-1.451 -2.077  0.597  0.484 -2.891 -0.071  0.428 -1.165  1.054 -0.096  0.852  0.635 -1.101  0.406  1.257 -0.883 -1.608 -2.089  0.365  0.944  0.251 -1.144 -0.377  0.009 -0.274 -0.950 -2.612 -3.519  0.529 -0.954 -1.844 -1.220  0.949  0.893  1.180 => <36>.gen
-1.127 -1.347  0.238  0.570 -1.640 -0.655  0.126 -1.325  0.263  0.068  1.007  0.031 -2.425  0.501  1.457 -0.873 -1.484 -1.338  0.435  0.951  0.223 -0.549 -0.546 -0.551 -0.472 -1.169 -2.171 -3.658  0.391 -0.560 -2.041 -0.195  0.850  0.987  0.634 => <31>.Mazef
-5.398 -3.660  3.100  1.828 -7.481 -0.748  0.035 -5.531  1.127  1.738  5.979  2.994  2.099  0.269  3.162 -1.281 -1.057 -2.879  3.178  0.946  0.195 -3.077  0.162 -0.395 -2.474 -2.047 -6.738 -4.208  0.927 -2.562 -1.840 -0.864  1.105  0.627  1.755 => <31>.Mazef
 0.403 -1.123 -0.295  1.401 -1.394 -1.169  0.376 -1.409  1.345 -1.574 -1.404  0.218 -4.657  0.343  1.549  2.183 -3.715 -4.093 -2.151  2.563  2.640  0.878  0.546 -0.688 -0.277 -0.314  0.081 -2.281  0.341  2.523 -1.187  0.549  0.926  1.182  1.757 => <36>.gen
-1.634 -1.509  0.627  2.211 -4.004 -1.066  0.487 -3.607  0.374 -0.797 -0.048  1.581 -1.088 -1.909  2.462  0.934 -4.719 -5.940 -0.243  2.731  1.622 -0.631 -0.266 -1.323 -1.702 -0.952 -2.877 -2.440 -0.005  0.964 -2.158 -0.791  1.823  0.863  2.196 => <36>.Duva
-3.239 -3.367  1.378  2.369 -2.540 -1.972 -0.422 -2.746  0.608 -0.711  4.715  2.996  0.762 -2.720  1.985  1.454 -2.367 -5.633 -0.162  2.430  1.102 -1.092 -0.266 -0.806 -2.214 -0.659 -1.323 -0.837  0.090  0.576 -0.353 -0.262  1.640  0.467  1.859 => <36>.kan
 0.201  0.027  0.223  1.774 -3.199 -0.902  0.879 -3.012  1.975 -0.807 -2.000  0.651 -2.062 -0.943  1.982  1.312 -4.743 -4.991 -0.943  1.876  1.721  0.015 -0.729 -0.499 -1.884 -0.821 -1.562 -0.472  0.342  1.828 -1.141  0.313  1.970  1.403  1.241 => <36>.Duva
 0.958 -0.258 -0.708  1.608 -1.623 -1.463  0.812 -2.572  1.590 -0.506 -3.905 -0.078 -1.751  0.146  1.707  0.624 -6.096 -5.755 -1.299  2.512  1.661  0.865 -0.843 -0.138 -0.786 -0.765 -3.101 -0.597  0.673  2.092 -1.746  0.337  1.674  1.082  2.149 => <36>.Duva
-3.931 -5.311  1.753  1.363 -1.578 -0.327  0.254 -0.911 -0.330 -1.212  6.783  2.068 -0.806 -1.979  0.981  0.140  0.265 -5.090  0.783  1.564  0.376 -1.441 -0.326 -0.093 -1.162 -1.814 -1.663 -4.697 -0.173 -1.705 -3.181 -0.831  0.939  0.472  2.024 => <31>.Munon
-0.961 -1.818  0.234  0.883 -2.786 -0.450  0.639 -2.350  0.958 -0.634  0.223 -0.021 -2.216 -0.232  1.284  0.142 -2.903 -2.136 -0.424  2.099  1.108 -1.461  1.191 -0.275 -0.639 -1.335 -2.282 -3.878  0.168  1.117 -2.299  0.352  1.315  0.669  1.616 => <36>.gen
-0.943 -2.927  0.113  2.218  0.078  0.279  0.661  1.081 -0.634 -0.330  2.651  0.547 -0.929 -3.768  1.133  0.282 -2.064 -3.051  0.257  1.947  0.521 -0.646  0.375  1.156 -0.543 -1.612 -0.987 -5.022 -1.464  2.625 -4.006 -0.432  1.664 -0.494  2.336 => <31>.muzo
-0.765 -3.796 -1.156  0.897  1.699 -0.789  0.722  0.368  0.110 -1.683  1.488  0.400 -3.948 -2.271  0.332  1.656 -2.610 -3.654 -2.082  2.957  0.906  0.951 -0.467 -0.207 -0.417 -2.078  3.663 -3.839 -0.219  1.429 -2.653  0.387  0.351  0.796  2.972 => <31>.Munon
-2.965 -3.464  1.306  3.186 -4.352 -1.907  0.573 -4.233  1.847 -0.948  2.870  2.792 -0.862 -2.301  3.462  1.178 -5.014 -7.929 -0.409  3.627  2.704 -0.709 -0.661 -0.828 -2.341 -0.957 -1.957 -1.975  0.602  1.190 -1.680  0.136  1.834  1.537  3.029 => <36>.kan
-1.695 -0.655  1.938  2.121 -4.323 -0.824  0.280 -3.848  0.893  0.146  0.856  1.482  0.867 -0.951  2.184  0.033 -3.211 -4.314  0.792  1.692  0.628 -1.309  0.152 -0.206 -2.019 -0.480 -3.092 -1.499  0.384 -0.592 -1.322 -0.125  1.528  0.889  1.716 => <36>.Duva
-1.230 -0.884 -0.427  1.838 -0.554 -0.603  0.622  0.300 -0.200 -0.674  0.444  0.823  0.823 -2.899  0.757  0.870 -2.829 -4.236  0.365  2.619  0.524 -0.839 -0.114  0.545 -0.592 -0.596 -0.023 -0.613 -0.668  0.102 -1.455 -0.039  1.160 -0.442  1.419 => <31>.Mazef
-2.446 -2.981 -0.270  2.246 -0.478 -0.283  1.029  1.081  0.122 -1.591  3.252  1.373 -1.495 -4.148  0.968  0.937 -2.888 -5.368 -0.933  4.167  0.529 -0.644 -0.173  0.809 -2.326 -1.117  1.517 -3.170  0.118  0.087 -2.825  0.114  1.333 -0.169  2.607 => <31>.muzo
-2.390 -3.255  1.143  2.755 -4.139 -1.048  0.051 -3.464  1.153 -0.865  2.032  2.178 -1.449 -2.087  3.233  1.492 -4.875 -7.391 -0.439  3.084  2.413 -0.756 -0.353 -0.866 -2.550 -1.196 -2.065 -2.439  0.639  1.504 -1.250  0.249  1.599  1.127  2.895 => <36>.kan
 0.311  0.523 -0.831  0.544 -3.538 -0.387  0.264 -2.136  1.095  1.199 -2.310 -1.080 -2.764  0.929  1.873 -0.458 -3.467 -1.489  0.103  1.275  0.788 -0.469 -0.592  0.737 -0.179 -1.008 -3.143 -3.887  0.635  0.004 -2.537  0.181  1.261  0.544  0.992 => <36>.gen
-1.849 -4.172 -0.386  0.839  1.749 -0.800  0.495  1.912 -0.444 -1.586  3.034 -0.943 -2.005 -2.735 -0.402  0.670 -1.200 -2.665 -0.680  2.306  0.997 -0.320 -0.379  0.341 -1.020 -1.116  1.529 -4.098  0.147  0.243 -3.301  0.234  1.081 -0.141  2.760 => <31>.muzo
-0.666 -0.932  0.473  1.069 -0.624 -1.003  0.063 -1.145  0.282 -0.465  0.574  0.520  0.486 -1.853  0.912 -0.022 -3.484 -3.368  0.358  1.588  0.699 -0.119  0.223  0.233 -1.638 -0.740 -1.147 -1.527 -0.479  0.250 -1.887  0.471  1.549 -0.359  1.866 => <31>.Mazef
-1.752 -2.639  0.818  2.639 -3.207 -1.642  0.956 -2.249  1.060 -1.628  2.552  2.706 -0.464 -2.993  2.283  1.375 -3.809 -7.085 -0.420  3.236  1.895 -0.608  0.305 -0.939 -2.049 -1.168 -1.568 -1.493  0.123  0.919 -0.661  0.565  1.538  0.096  2.742 => <36>.kan
 1.392  0.229 -2.445  0.861  2.257  0.133  0.806  1.706 -0.130 -1.190 -3.827 -1.893 -2.619 -3.326  0.374  0.587 -5.081 -3.593 -1.805  2.149  0.953  0.911  0.071  1.794  0.256 -0.584  1.614 -1.576 -0.112  0.873 -3.142  0.447  1.774 -0.434  1.547 => <31>.Mazef
